Here is a tiny trained network, its code and every weight. The questions are about switching its units off for an input and a class, where a switched-off unit gives its printed mean instead of its output.

import numpy as np


def w(rows, s, z=0):
    codes = np.array(rows[::2]) - 128.0
    scale = np.full(codes.shape[1], s)
    scale[-1] = z or s
    return codes * scale


def f(y):
    return np.maximum(y, 0)


def log_softmax(a):
    a = a - a.max(-1, keepdims=True)
    return a - np.log(np.exp(a).sum(-1, keepdims=True))


def net(x, mask):
    res = np.array(x, float).reshape(1, 7) / 4 @ E
    y = f(res @ A[0][:, :-1].T + A[0][:, -1])
    res = res + np.where(mask, y, B[0][:, -1]) @ B[0][:, :-1]
    return log_softmax(res[-1] @ U[:, :-1].T + U[:, -1])


A, B = {}, {}
E = w([
[98,130,122,253,199,184,194,42],'x0',
[144,132,151,143,122,115,127,108],'x1',
[70,97,134,240,4,167,55,150],'x2',
[126,149,126,120,134,142,79,117],'x3',
[142,156,152,134,114,135,128,109],'x4',
[198,89,195,170,175,198,105,254],'x5',
[58,1,210,34,122,172,130,61],'x6',
],0.0091)
A[0] = w([
[174,164,119,109,186,68,162,130,84],'neuron 0',
[206,254,24,207,144,61,134,186,55],'neuron 1',
[97,155,105,91,102,85,149,65,95],'neuron 2',
[106,155,84,232,33,106,77,173,138],'neuron 3',
[92,144,49,121,63,61,136,59,85],'neuron 4',
[139,130,144,45,62,61,93,186,3],'neuron 5',
[196,124,166,167,173,163,121,212,113],'neuron 6',
[78,73,183,155,51,144,87,113,86],'neuron 7',
[133,130,178,57,208,130,126,102,163],'neuron 8',
[183,190,132,61,246,84,164,119,8],'neuron 9',
[79,129,92,245,240,188,171,52,195],'neuron 10',
[200,119,85,105,90,56,90,147,58],'neuron 11',
[69,196,23,131,81,17,142,53,93],'neuron 12',
],0.0085,0.0019)
B[0] = w([
[108,142,28,165,136,88,169,89,175],'neuron 0',
[120,32,175,24,162,137,203,50,252],'neuron 1',
[152,113,204,166,185,206,70,169,183],'neuron 2',
[95,119,29,181,128,125,198,80,229],'neuron 3',
[208,105,125,175,187,132,65,177,197],'neuron 4',
[104,204,135,93,82,43,116,178,191],'neuron 5',
[173,110,176,161,188,178,83,212,200],'neuron 6',
[90,74,49,160,125,158,179,94,194],'neuron 7',
[102,99,100,176,107,157,180,75,192],'neuron 8',
[89,146,2,224,156,126,156,109,203],'neuron 9',
[168,227,187,49,23,22,93,144,249],'neuron 10',
[101,149,151,86,62,91,87,146,167],'neuron 11',
[170,112,221,178,163,171,120,149,224],'neuron 12',
],0.0084,0.014)
U = w([
[115,122,20,201,145,108,142,96,134],'0',
[240,96,202,159,240,167,57,226,23],'1',
[160,213,154,50,69,1,86,159,93],'2',
[117,13,158,10,176,137,147,41,248],'3',
],0.0083,0.0017)

Each question gives the input, the list of numbers given to net, and the class t.
The units are the neurons (one row each of A and B). Each row of codes is followed by its name. A weight is (code - 128) times the scale printed after its matrix; where a second scale follows, it is the last column's (A, B and U).
mask holds one flag per neuron, in row order. A switched-off neuron (its flag False) gives its mean, the last column of its row in B, instead of its output. The means were averaged over made-up inputs and are rounded, as every weight is.
A unit's drop is (log p(t) with every unit on - log p(t) with that unit switched off) / (log p(t) with every unit on - log p(t) with every unit switched off).
The circuit of an input: a set's keep is (log p(t) with only the set's units on - log p(t) with every unit switched off) / (log p(t) with every unit on - log p(t) with every unit switched off). Starting from the 12 units with the biggest drops (on a tie, the unit counted first), units are removed one at a time, each time the one whose removal leaves the highest keep (on an exact tie, the one counted first), for as long as the keep stays at least 0.8.
units of the circuit, in order: the units of the circuit, biggest drop first
most important unit: the unit with the biggest drop
top k neurons: the k neurons with the biggest drops, biggest first
drop when u is switched off: that unit's drop, to one decimal
input [-2,2,-6,7,0,6,3], class 0: top 2 neurons => (neuron 9; neuron 8)
input [6,6,-1,-4,5,2,-4], class 2: units of the circuit, in order => (neuron 10)
input [-1,-1,-7,8,4,-2,6], class 0: units of the circuit, in order => (neuron 9; neuron 1)
input [-6,-3,8,3,5,4,7], class 0: top 2 neurons => (neuron 7; neuron 1)
input [-6,-4,-7,-7,-3,-1,3], class 0: top 3 neurons => (neuron 9; neuron 10; neuron 8)
input [1,3,6,8,3,6,1], class 0: top 2 neurons => (neuron 3; neuron 7)
input [7,-7,-1,3,-7,0,6], class 2: top 2 neurons => (neuron 10; neuron 1)
input [3,7,-6,5,-6,-4,6], class 0: top 2 neurons => (neuron 1; neuron 9)
input [-6,8,-6,-6,-4,-8,-5], class 1: top 3 neurons => (neuron 12; neuron 2; neuron 4)
input [8,-8,2,-4,-5,7,-5], class 2: top 2 neurons => (neuron 10; neuron 12)
input [-5,-8,-7,3,2,3,-8], class 3: top 2 neurons => (neuron 1; neuron 3)
input [-2,2,5,3,2,-8,0], class 1: top 2 neurons => (neuron 12; neuron 4)
input [-5,4,2,5,1,-3,-8], class 3: top 2 neurons => (neuron 1; neuron 10)
input [0,3,-4,6,-1,-8,-5], class 1: most important unit => neuron 12
input [-4,-4,5,3,-4,3,1], class 0: top 3 neurons => (neuron 10; neuron 1; neuron 7)
input [-8,-3,-3,-1,6,3,5], class 2: top 2 neurons => (neuron 5; neuron 1)
input [0,7,-6,8,-7,1,-8], class 3: top 2 neurons => (neuron 1; neuron 3)
input [-5,7,3,8,3,-4,-8], class 3: top 2 neurons => (neuron 1; neuron 10)
input [0,2,3,-8,7,3,-6], class 3: drop when neuron 1 is switched off => 0.8
input [-8,-5,-2,-7,-2,-8,-7], class 1: units of the circuit, in order => (neuron 12)
input [7,5,-5,6,-4,-5,-8], class 3: drop when neuron 5 is switched off => 0.1
input [3,4,-5,8,7,0,-8], class 3: drop when neuron 1 is switched off => 2.0
input [-3,7,-6,1,6,-1,-3], class 0: drop when neuron 9 is switched off => 1.0
